Here is a tiny trained network, its code and every weight. The questions are about switching its units off for an input and a class, where a switched-off unit gives its printed mean instead of its output.

import numpy as np


def w(rows, s, z=0):
    codes = np.array(rows[::2]) - 128.0
    scale = np.full(codes.shape[1], s)
    scale[-1] = z or s
    return codes * scale


def f(y):
    return y / 2 * (1 + np.tanh(0.7978845608 * (y + 0.044715 * y**3)))


def log_softmax(a):
    a = a - a.max(-1, keepdims=True)
    return a - np.log(np.exp(a).sum(-1, keepdims=True))


def net(x, mask):
    res = np.array(x, float).reshape(1, 6) / 4 @ E
    y = f(res @ A[0][:, :-1].T + A[0][:, -1])
    res = res + np.where(mask, y, B[0][:, -1]) @ B[0][:, :-1]
    return log_softmax(res[-1] @ U[:, :-1].T + U[:, -1])


A, B = {}, {}
E = w([
[244,192,88,125],'x0',
[113,91,1,143],'x1',
[128,128,127,127],'x2',
[128,129,128,127],'x3',
[100,179,130,240],'x4',
[62,214,79,63],'x5',
],0.0077)
A[0] = w([
[141,150,204,144,142],'neuron 0',
[249,141,101,66,101],'neuron 1',
[58,148,151,123,105],'neuron 2',
[166,40,133,174,62],'neuron 3',
[202,86,148,177,142],'neuron 4',
[138,119,163,166,21],'neuron 5',
[164,63,123,130,98],'neuron 6',
[93,173,133,213,165],'neuron 7',
[109,166,121,180,124],'neuron 8',
[114,244,88,113,170],'neuron 9',
[108,167,133,200,44],'neuron 10',
[102,125,163,101,202],'neuron 11',
[130,115,28,170,104],'neuron 12',
[122,68,45,105,147],'neuron 13',
[107,174,133,205,3],'neuron 14',
[93,206,136,212,69],'neuron 15',
[56,90,158,134,195],'neuron 16',
[110,165,134,182,72],'neuron 17',
[184,70,156,184,145],'neuron 18',
[133,166,188,118,59],'neuron 19',
[135,75,135,40,128],'neuron 20',
[183,162,62,146,86],'neuron 21',
[149,47,115,199,112],'neuron 22',
[154,201,219,121,131],'neuron 23',
[223,235,107,164,149],'neuron 24',
[138,148,209,91,33],'neuron 25',
[114,160,210,109,76],'neuron 26',
[134,66,119,164,86],'neuron 27',
[42,86,130,170,99],'neuron 28',
[95,156,79,92,59],'neuron 29',
[94,237,103,114,91],'neuron 30',
[166,162,189,37,127],'neuron 31',
[62,172,106,65,104],'neuron 32',
[106,157,135,180,133],'neuron 33',
],0.011,0.0031)
B[0] = w([
[99,141,78,110,187],'neuron 0',
[136,97,168,150,237],'neuron 1',
[102,116,148,129,183],'neuron 2',
[116,164,128,112,197],'neuron 3',
[78,158,146,89,206],'neuron 4',
[144,176,134,138,133],'neuron 5',
[139,186,121,113,168],'neuron 6',
[182,101,123,100,215],'neuron 7',
[163,122,102,111,168],'neuron 8',
[116,118,150,90,249],'neuron 9',
[175,131,112,120,167],'neuron 10',
[170,77,118,137,187],'neuron 11',
[84,150,88,163,207],'neuron 12',
[126,131,96,187,215],'neuron 13',
[190,156,103,137,167],'neuron 14',
[197,130,123,104,208],'neuron 15',
[132,81,169,148,228],'neuron 16',
[172,149,120,138,156],'neuron 17',
[108,164,129,80,213],'neuron 18',
[103,160,98,147,158],'neuron 19',
[244,135,115,149,223],'neuron 20',
[105,120,141,160,189],'neuron 21',
[140,166,131,103,208],'neuron 22',
[67,125,50,168,221],'neuron 23',
[97,52,206,160,255],'neuron 24',
[125,161,78,148,177],'neuron 25',
[114,143,96,185,186],'neuron 26',
[94,161,150,130,164],'neuron 27',
[126,106,166,163,211],'neuron 28',
[135,178,131,134,171],'neuron 29',
[101,160,136,112,220],'neuron 30',
[145,113,103,141,230],'neuron 31',
[145,158,173,98,222],'neuron 32',
[168,112,128,118,166],'neuron 33',
],0.011,0.0058)
U = w([
[253,106,79,144,89],'0',
[59,126,15,228,78],'1',
[97,45,210,192,64],'2',
[119,99,115,135,255],'3',
[74,186,148,44,62],'4',
[118,97,106,137,202],'5',
],0.011,0.0081)

Each question gives the input, the list of numbers given to net, and the class t.
The units are the neurons (one row each of A and B). Each row of codes is followed by its name. A weight is (code - 128) times the scale printed after its matrix; where a second scale follows, it is the last column's (A, B and U).
mask holds one flag per neuron, in row order. A switched-off neuron (its flag False) gives its mean, the last column of its row in B, instead of its output. The means were averaged over made-up inputs and are rounded, as every weight is.
A unit's drop is (log p(t) with every unit on - log p(t) with that unit switched off) / (log p(t) with every unit on - log p(t) with every unit switched off).
The circuit of an input: a set's keep is (log p(t) with only the set's units on - log p(t) with every unit switched off) / (log p(t) with every unit on - log p(t) with every unit switched off). Starting from the 12 units with the biggest drops (on a tie, the unit counted first), units are removed one at a time, each time the one whose removal leaves the highest keep (on an exact tie, the one counted first), for as long as the keep stays at least 0.8.
units of the circuit, in order: the units of the circuit, biggest drop first
unit that matters most: the unit with the biggest drop
top k neurons: the k neurons with the biggest drops, biggest first
drop of u: that unit's drop, to one decimal
input [-5,1,3,2,5,-3], class 0: unit that matters most : neuron 24
input [6,1,2,-5,6,-7], class 4: units of the circuit, in order : (neuron 4; neuron 18)
input [-3,-2,4,-3,4,-3], class 0: units of the circuit, in order : (neuron 24; neuron 7)
input [-8,-6,-5,5,2,7], class 2: top 3 neurons : (neuron 16; neuron 28; neuron 2)
input [-8,2,-1,2,0,8], class 2: units of the circuit, in order : (neuron 16; neuron 28)
input [-8,7,2,4,-5,6], class 2: units of the circuit, in order : (neuron 16; neuron 28)
input [7,7,1,6,-3,4], class 1: top 2 neurons : (neuron 12; neuron 13)
input [2,6,5,-4,6,6], class 0: top 2 neurons : (neuron 15; neuron 7)
input [6,1,-5,-3,8,4], class 0: top 3 neurons : (neuron 15; neuron 14; neuron 7)
input [-6,3,-6,4,-7,2], class 0: top 2 neurons : (neuron 20; neuron 24)
input [-4,3,-2,-7,-1,7], class 4: top 2 neurons : (neuron 32; neuron 24)
input [-6,7,1,2,-4,-1], class 1: top 3 neurons : (neuron 13; neuron 24; neuron 12)
input [8,-6,0,-8,-6,2], class 2: top 2 neurons : (neuron 24; neuron 1)
input [7,-4,-5,-5,6,-1], class 2: units of the circuit, in order : (neuron 24)
input [0,8,-1,-2,-6,-8], class 1: top 3 neurons : (neuron 13; neuron 12; neuron 32)
input [5,1,-4,-3,-4,1], class 2: top 2 neurons : (neuron 1; neuron 24)
input [5,6,2,-4,-3,4], class 1: top 2 neurons : (neuron 12; neuron 13)
input [0,6,5,5,-3,8], class 4: top 2 neurons : (neuron 32; neuron 9)
input [3,-7,3,6,1,1], class 1: drop of neuron 23 : 0.2
input [0,-3,1,2,1,-4], class 4: drop of neuron 32 : -0.1
input [-8,-6,8,-1,-1,8], class 2: units of the circuit, in order : (neuron 16)
input [5,5,7,-5,5,8], class 4: drop of neuron 24 : -0.1
